Each row of numbers stands for one element and depends on some of the facts below. Use the named rows to name the rest.

Facts:
bropul kluraskar zaplarir; ziklusa kluraskar grokem; plaplam kluraskar drunon; tuzedrel kluraskar griskebro; kiklotem kluraskar trubrase; kiklotem kluraskar dasti; tragriskal kluraskar grugrek; tragriskal kluraskar fogar; puzusuk kluraskar rumar; kliflon kluraskar madol
tapudram kluraskar madol; raploses kluraskar saklos; doran kluraskar kleskul; drobrumam kluraskar brabul; kleskul kluraskar griskebro; ruror kluraskar siklom; ruror kluraskar tragriskal; ruror kluraskar madol; siklom kluraskar fotim; madol kluraskar mosi
madol kluraskar breto; madol kluraskar mudrevom; fozok kluraskar skebre; bamegun kluraskar noza; netrek kluraskar drunon; netrek kluraskar ninol; grevim kluraskar tuzedrel; plema kluraskar pelo; plema kluraskar labroflan; plema kluraskar fotim
drunon kluraskar pelo; drunon kluraskar drirebu; tusas kluraskar koso; tusas kluraskar sidok; mustu kluraskar grugrek; meflar kluraskar dako; kekoflu kluraskar zila; tredas kluraskar madol; dristos kluraskar kiklotem; plipleve kluraskar pubra
lomotrar kluraskar skigor; gubar kluraskar labroflan; gubar kluraskar drirebu; sidok kluraskar regiskas; zastom kluraskar dasti; pluple kluraskar trubrase; flimelak kluraskar fogar; plubru kluraskar kiklotem; trugren kluraskar doran; nuklo kluraskar pubra
nuklo kluraskar plema; vifen kluraskar pubra; guges kluraskar drirebu; kliske kluraskar grugrek; dravi kluraskar drunon; regiskas kluraskar flabik; regiskas kluraskar skegren; flutruk kluraskar sumom; flutruk kluraskar grugrek; flutruk kluraskar drunon
miklom kluraskar pluple; sketres kluraskar mustu; skigor kluraskar lazek; skigor kluraskar trubrase; koso kluraskar kiklotem; koso kluraskar drirebu; buda kluraskar zila; venute kluraskar griskebro; venute kluraskar dristos; sugrubrul kluraskar griskebro
zepos kluraskar breto; zepos kluraskar lazek; zepos kluraskar flutruk; klavozem kluraskar plubru; klavozem kluraskar fogar; klavozem kluraskar ziklusa; gibuk kluraskar breto; gibuk kluraskar pelo; grelem kluraskar ninol; gogro kluraskar skebre
gogro kluraskar trubrase; gogro kluraskar drirebu; flili kluraskar griflim; griflim kluraskar drunon; fotim kluraskar noza; stidro kluraskar gabrok; purem kluraskar labroflan; grugrek kluraskar drunon; dustek kluraskar dristi; rumar kluraskar dasti
rumar kluraskar pluple; valol kluraskar labroflan; valol kluraskar griflim; bruvam kluraskar drirebu; bruvam kluraskar drunon; fliplor kluraskar tapudram; bropul letri c; ziklusa letri b; plaplam letri b; tuzedrel letri c
kiklotem letri a; tragriskal letri a; fogar letri b; puzusuk letri d; kliflon letri a; plizak letri d; kasodu letri b; rostibrom letri b; tapudram letri a; raploses letri a
doran letri b; drobrumam letri a; kleskul letri a; ruror letri c; grokem letri b; dako letri a; tobu letri b; siklom letri b; madol letri a; mosi letri a
drakol letri a; fozok letri c; gabrok letri a; zaplarir letri a; trubrase letri a; bamegun letri b; netrek letri a; kunar letri c; grevim letri c; ninol letri a
koto letri c; plema letri b; drunon letri a; tusas letri a; mimebol letri a; toves letri a; draraskal letri b; lufis letri d; dadavim letri b; nistur letri b
bruner letri a; dristi letri a; brabul letri b; mustu letri a; pubra letri a; meflar letri c; kekoflu letri b; tredas letri b; dristos letri a; plipleve letri a
zagruk letri a; lomotrar letri b; flepluk letri a; ribras letri a; grofler letri c; zila letri a; breto letri b; gubar letri b; sidok letri a; zastom letri c
pluple letri d; kluno letri d; drirebu letri b; pelo letri a; flimelak letri c; mudrevom letri b; stika letri c; plubru letri a; tanotril letri a; trugren letri a
saklos letri b; ruflak letri a; nuklo letri b; lazek letri d; vifen letri a; guges letri a; kliske letri c; kedem letri d; radupe letri d; stodru letri b
dravi letri a; zodus letri b; regiskas letri a; flutruk letri a; sumom letri a; miklom letri b; grizer letri b; gezu letri b; sketres letri a; griskebro letri b
skigor letri a; flabik letri a; reflakle letri a; maflon letri b; koso letri a; buda letri c; venute letri a; noza letri b; skebre letri b; sugrubrul letri d
lofli letri a; zepos letri b; fufen letri a; klavozem letri b; gibuk letri a; grelem letri c; gogro letri c; ziskanu letri a; flili letri a; griflim letri a
fotim letri a; stidro letri c; zurem letri a; purem letri b; grugrek letri a; dustek letri a; bigo letri d; rumar letri c; skegren letri c; dasti letri d
labroflan letri b; valol letri b; bruvam letri a; fliplor letri a; bropul surur 908; ziklusa surur 157; plaplam surur 972; tuzedrel surur 157; kiklotem surur 157; tragriskal surur 157
fogar surur 453; puzusuk surur 157; kliflon surur 908; plizak surur 157; kasodu surur 908; rostibrom surur 908; tapudram surur 157; raploses surur 972; doran surur 157; drobrumam surur 157
kleskul surur 908; ruror surur 908; grokem surur 972; dako surur 453; tobu surur 453; siklom surur 908; madol surur 157; mosi surur 453; drakol surur 157; fozok surur 453
gabrok surur 157; zaplarir surur 453; trubrase surur 453; bamegun surur 972; netrek surur 157; kunar surur 157; grevim surur 908; ninol surur 157; koto surur 157; plema surur 157
drunon surur 453; tusas surur 157; mimebol surur 157; toves surur 157; draraskal surur 908; lufis surur 7; dadavim surur 972; nistur surur 157; bruner surur 157; dristi surur 157
brabul surur 157; mustu surur 453; pubra surur 157; meflar surur 157; kekoflu surur 908; tredas surur 157; dristos surur 157; plipleve surur 453; zagruk surur 908; lomotrar surur 972
flepluk surur 157; ribras surur 453; grofler surur 157; zila surur 157; breto surur 157; gubar surur 157; sidok surur 453; zastom surur 908; pluple surur 157; kluno surur 453
drirebu surur 157; pelo surur 157; flimelak surur 908; mudrevom surur 157; stika surur 7; plubru surur 157; tanotril surur 157; trugren surur 157; saklos surur 453; ruflak surur 157
nuklo surur 157; lazek surur 157; vifen surur 453; guges surur 157; kliske surur 908; kedem surur 453; radupe surur 157; stodru surur 908; dravi surur 157; zodus surur 157
regiskas surur 157; flutruk surur 453; sumom surur 908; miklom surur 157; grizer surur 453; gezu surur 157; sketres surur 453; griskebro surur 453; skigor surur 908; flabik surur 972
reflakle surur 157; maflon surur 453; koso surur 908; buda surur 157; venute surur 908; noza surur 453; skebre surur 157; sugrubrul surur 453; lofli surur 157; zepos surur 157
fufen surur 908; klavozem surur 157; gibuk surur 157; grelem surur 908; gogro surur 157; ziskanu surur 157; flili surur 7; griflim surur 157; fotim surur 157; stidro surur 157
zurem surur 908; purem surur 157; grugrek surur 157; dustek surur 908; bigo surur 157; rumar surur 157; skegren surur 908; dasti surur 157; labroflan surur 157; valol surur 453
bruvam surur 453; fliplor surur 157; bropul trume f; ziklusa trume e; plaplam trume e; tuzedrel trume e; kiklotem trume e; tragriskal trume e; fogar trume e; puzusuk trume e
kliflon trume e; plizak trume e; kasodu trume f; rostibrom trume e; tapudram trume f; raploses trume f; doran trume f; drobrumam trume f; kleskul trume e; ruror trume e
grokem trume e; dako trume f; tobu trume e; siklom trume f; madol trume e; mosi trume e; drakol trume f; fozok trume e; gabrok trume f; zaplarir trume f
trubrase trume e; bamegun trume f; netrek trume f; kunar trume e; grevim trume e; ninol trume f; koto trume e; plema trume e; drunon trume f; tusas trume f
mimebol trume e; toves trume e; draraskal trume e; lufis trume f; dadavim trume f; nistur trume e; bruner trume f; dristi trume f; brabul trume e; mustu trume e
pubra trume f; meflar trume e; kekoflu trume e; tredas trume e; dristos trume f; plipleve trume f; zagruk trume f; lomotrar trume e; flepluk trume f; ribras trume f
grofler trume e; zila trume e; breto trume f; gubar trume f; sidok trume e; zastom trume e; pluple trume e; kluno trume e; drirebu trume f; pelo trume e
flimelak trume f; mudrevom trume e; stika trume f; plubru trume e; tanotril trume e; trugren trume f; saklos trume f; ruflak trume f; nuklo trume f; lazek trume e
vifen trume e; guges trume e; kliske trume e; kedem trume f; radupe trume e; stodru trume e; dravi trume e; zodus trume e; regiskas trume e; flutruk trume e
sumom trume e; miklom trume e; grizer trume e; gezu trume e; sketres trume e; griskebro trume e; skigor trume e; flabik trume f; reflakle trume f; maflon trume f
koso trume e; buda trume e; venute trume f; noza trume e; skebre trume f; sugrubrul trume e; lofli trume e; zepos trume e; fufen trume f; klavozem trume f
gibuk trume f; grelem trume e; gogro trume e; ziskanu trume f; flili trume e; griflim trume e; fotim trume f; stidro trume e; zurem trume e; purem trume e
grugrek trume e; dustek trume e; bigo trume f; rumar trume e; skegren trume f; dasti trume f; labroflan trume e; valol trume f; bruvam trume e; fliplor trume e
ziklusa rastufak dristos; plaplam rastufak fozok; tuzedrel rastufak zastom; kiklotem rastufak ziklusa; puzusuk rastufak noza; kasodu rastufak draraskal; rostibrom rastufak plipleve; drobrumam rastufak nuklo; kleskul rastufak venute; dako rastufak drakol
tobu rastufak dustek; mosi rastufak sidok; drakol rastufak zurem; gabrok rastufak kleskul; ninol rastufak flabik; plema rastufak vifen; mimebol rastufak bigo; draraskal rastufak maflon; lufis rastufak bruner; nistur rastufak skegren
bruner rastufak purem; meflar rastufak radupe; kekoflu rastufak plaplam; dristos rastufak plema; plipleve rastufak trugren; zagruk rastufak breto; lomotrar rastufak klavozem; flepluk rastufak kasodu; grofler rastufak dako; gubar rastufak kedem
sidok rastufak tapudram; zastom rastufak gubar; pluple rastufak stika; kluno rastufak zodus; flimelak rastufak lazek; stika rastufak kekoflu; plubru rastufak fliplor; trugren rastufak grizer; saklos rastufak gogro; ruflak rastufak valol
lazek rastufak koso; vifen rastufak grugrek; kliske rastufak doran; radupe rastufak bropul; stodru rastufak sugrubrul; regiskas rastufak drunon; flutruk rastufak koto; sumom rastufak griflim; gezu rastufak brabul; skigor rastufak ribras
flabik rastufak miklom; koso rastufak grelem; buda rastufak lomotrar; noza rastufak dadavim; lofli rastufak tragriskal; gogro rastufak toves; ziskanu rastufak madol; griflim rastufak tusas; stidro rastufak reflakle; zurem rastufak kunar
purem rastufak gabrok; bigo rastufak buda; skegren rastufak ruflak; valol rastufak plizak; bruvam rastufak kluno; fliplor rastufak grevim

Known rows:
gibuk: [ 0.28 -0.14 -0.41 -0.16 -1.74  3.53  0.03 -0.02  0.56 -0.63]
koso: [ 0.31 -1.88  0.63  1.18  1.44 -1.32 -0.74  0.96 -0.45  1.26]
drirebu: [ 0.23  0.80  0.52 -1.50 -1.75  2.69 -0.11 -0.45 -0.35 -1.00]
guges: [-0.66  0.97 -0.92  1.60  1.17  0.08 -0.04  0.36 -1.57 -0.36]
ruflak: [ 0.38  0.13  0.40 -0.53 -2.01  2.81  1.24 -0.04  0.95 -1.38]
skegren: [ 1.67 -2.26  0.78 -2.54 -1.55  0.30 -0.07  0.13  1.24  0.21]
grofler: [ 0.55  2.29 -1.79 -0.01  0.51 -2.18 -0.10 -0.02 -1.25 -1.29]
dadavim: [-0.10 -2.13  2.70 -2.35 -0.88  0.72  0.66 -1.13  2.49  1.46]
grugrek: [ 0.06  0.96 -1.41  1.45  1.45  1.90  1.94 -0.16 -5.31  2.16]
mustu: [-0.34 -0.58  0.09  1.23  2.40 -0.41  0.00 -0.31 -0.06  1.08]
dasti: [ 0.57 -0.01 -1.18 -1.08 -2.27  2.32  0.97 -0.09  0.99 -1.14]
sidok: [-0.52 -0.30 -0.05  1.49  1.57 -1.35  0.03 -0.24  0.88  1.09]
bruner: [-0.97 -1.16  0.53 -1.03 -0.79  2.66  0.05  0.20  2.19 -3.34]
ziklusa: [ 0.60  3.39 -0.83  1.24 -0.85 -1.03 -0.05 -0.21 -2.98  1.81]
toves: [-1.53  0.92 -0.70  1.00 -0.13 -1.14  1.71  0.28 -1.41 -0.60]
maflon: [-0.47 -0.92  1.84 -2.04 -1.43  1.35  0.55 -0.86  1.54  0.65]
pubra: [ 0.35  0.22  0.33 -0.55 -2.21  2.76  1.12 -0.01  0.76 -1.31]
mimebol: [ 0.19  1.93 -0.50  1.42  0.70 -1.22  0.86  0.18 -0.64 -1.50]
zila: [-0.66  1.43 -0.53  1.19  0.02 -1.22  1.29  0.24 -1.06 -1.00]
plema: [ 0.42  3.21 -0.95  1.31 -0.73 -0.78 -0.28 -0.17 -3.32  1.79]
flili: [ 0.44 -2.28  1.25  0.89  2.05 -1.85  0.02  0.42  0.43  1.63]
tobu: [ 0.47  1.32  1.12  0.18  1.65 -2.61 -0.05 -0.63  0.57  0.09]
grizer: [-1.39  0.18  1.05 -0.20  0.93 -2.74  0.69 -0.48 -0.20  0.71]
skigor: [ 1.13 -1.03  0.72  1.51  1.27 -1.99 -1.12  0.94  0.41  0.71]
stidro: [ 0.19  1.95 -2.36  0.37  0.77 -1.36 -1.37 -0.01 -1.04 -0.69]
ziskanu: [ 1.22  0.75  0.46 -0.42 -1.76  2.81  0.85 -0.15  1.06 -1.76]
ninol: [ 1.22  0.62  0.42 -0.40 -1.63  2.96  0.94 -0.23  1.02 -1.72]

Rows to name:
[-2.40  0.67 -0.68  0.32  1.64 -0.87 -2.39  0.41 -0.40 -2.12]	purem
[ 0.53 -1.34  1.33  0.73  1.00 -2.58  1.00  0.81 -0.24  0.31]	zurem
[ 1.05 -2.10  2.00 -1.51 -1.44  1.57 -1.90  0.31  1.17  0.96]	siklom
[-0.22 -1.57  1.41 -1.21 -1.25  1.84  1.89 -0.65  2.18  0.41]	ribras
[-0.58  1.48 -2.65  0.33  0.71 -1.01 -1.07  0.08 -1.73 -0.09]	gogro
[-1.19 -3.06  0.79  0.90  1.97 -1.98 -1.99  1.41  1.61 -0.73]	kleskul
[ 2.36 -2.15  2.21 -1.16 -0.94  1.26  0.45  0.34  1.85 -0.25]	zagruk
[-1.62  0.50 -1.37  1.48  0.69  0.31  0.40  0.44 -2.01  0.02]	tragriskal
[ 0.31  1.77 -2.57  1.59  0.55 -0.80 -1.09  0.36 -0.33 -0.62]	pluple
[-0.86 -0.48 -0.70  0.00 -2.60  3.48 -0.40  0.28  1.06  0.04]	tapudram
[ 0.21  1.09  0.72 -1.57 -2.28  2.23  0.19 -0.35  0.05 -1.19]	skebre
[-0.21 -1.20  1.39 -0.18  4.04 -0.80 -0.78 -0.90 -0.89  1.92]	plaplam
[-1.16  0.61 -2.23  0.48  0.05 -1.57  1.63  0.26 -1.43 -0.57]	plizak
[-0.90  1.16 -1.18  1.78  0.48 -0.35 -0.27  0.42 -0.77 -0.36]	fliplor
[-0.45 -1.87 -0.79 -0.71  0.98 -2.74 -0.70  0.72 -1.26  1.42]	grelem
[ 0.36 -0.46 -0.10 -0.51 -0.44  4.77  0.34 -0.12 -0.69 -0.67]	netrek
[ 1.39 -1.02  1.47  0.76  1.56 -2.65  0.64  0.65 -0.13 -0.10]	sumom
[-1.78  0.72 -1.45  1.59 -0.18 -0.56  0.03  0.57 -0.82  0.28]	madol
[-0.11 -0.24 -0.76  0.29  1.48 -2.39  1.23 -0.42  0.63  0.33]	kluno
[ 0.07  2.32 -2.68  0.76  0.29 -1.58 -2.07  0.10 -0.61 -0.47]	tuzedrel
[-0.09 -2.95  0.91 -1.20  1.34  4.79  0.97 -0.77 -0.07  1.12]	drunon
[-1.97  1.44 -0.76  0.68 -0.09 -1.00 -0.89  0.21 -1.87  0.17]	miklom
[ 1.33  3.12 -1.45  2.81 -0.83 -0.41 -0.03  0.13 -1.37  1.49]	kiklotem
[ 0.67 -3.14 -0.05 -2.47 -1.63  1.08 -0.90  0.37  0.95  1.28]	bropul
[ 0.89 -2.43  2.31 -1.08 -0.39  1.28  1.26 -0.86  3.35  0.72]	flabik
[ 1.22 -4.07  1.59 -2.27  0.81  0.51 -0.73  0.32  4.38 -1.58]	lufis
[ 0.98  0.63 -0.23  0.05 -1.63  3.51 -0.38 -0.06  1.26 -1.16]	drobrumam
[ 0.25 -1.69  0.51  1.33  1.00 -1.92 -0.88  1.07  0.15  1.19]	kliflon
[ 2.35 -1.87  0.25 -1.97 -0.91  1.19 -1.81  0.21  1.47  0.53]	flimelak
[-0.31  0.10  0.46  1.00  1.25 -2.00  1.17 -0.35  0.93  0.51]	trubrase

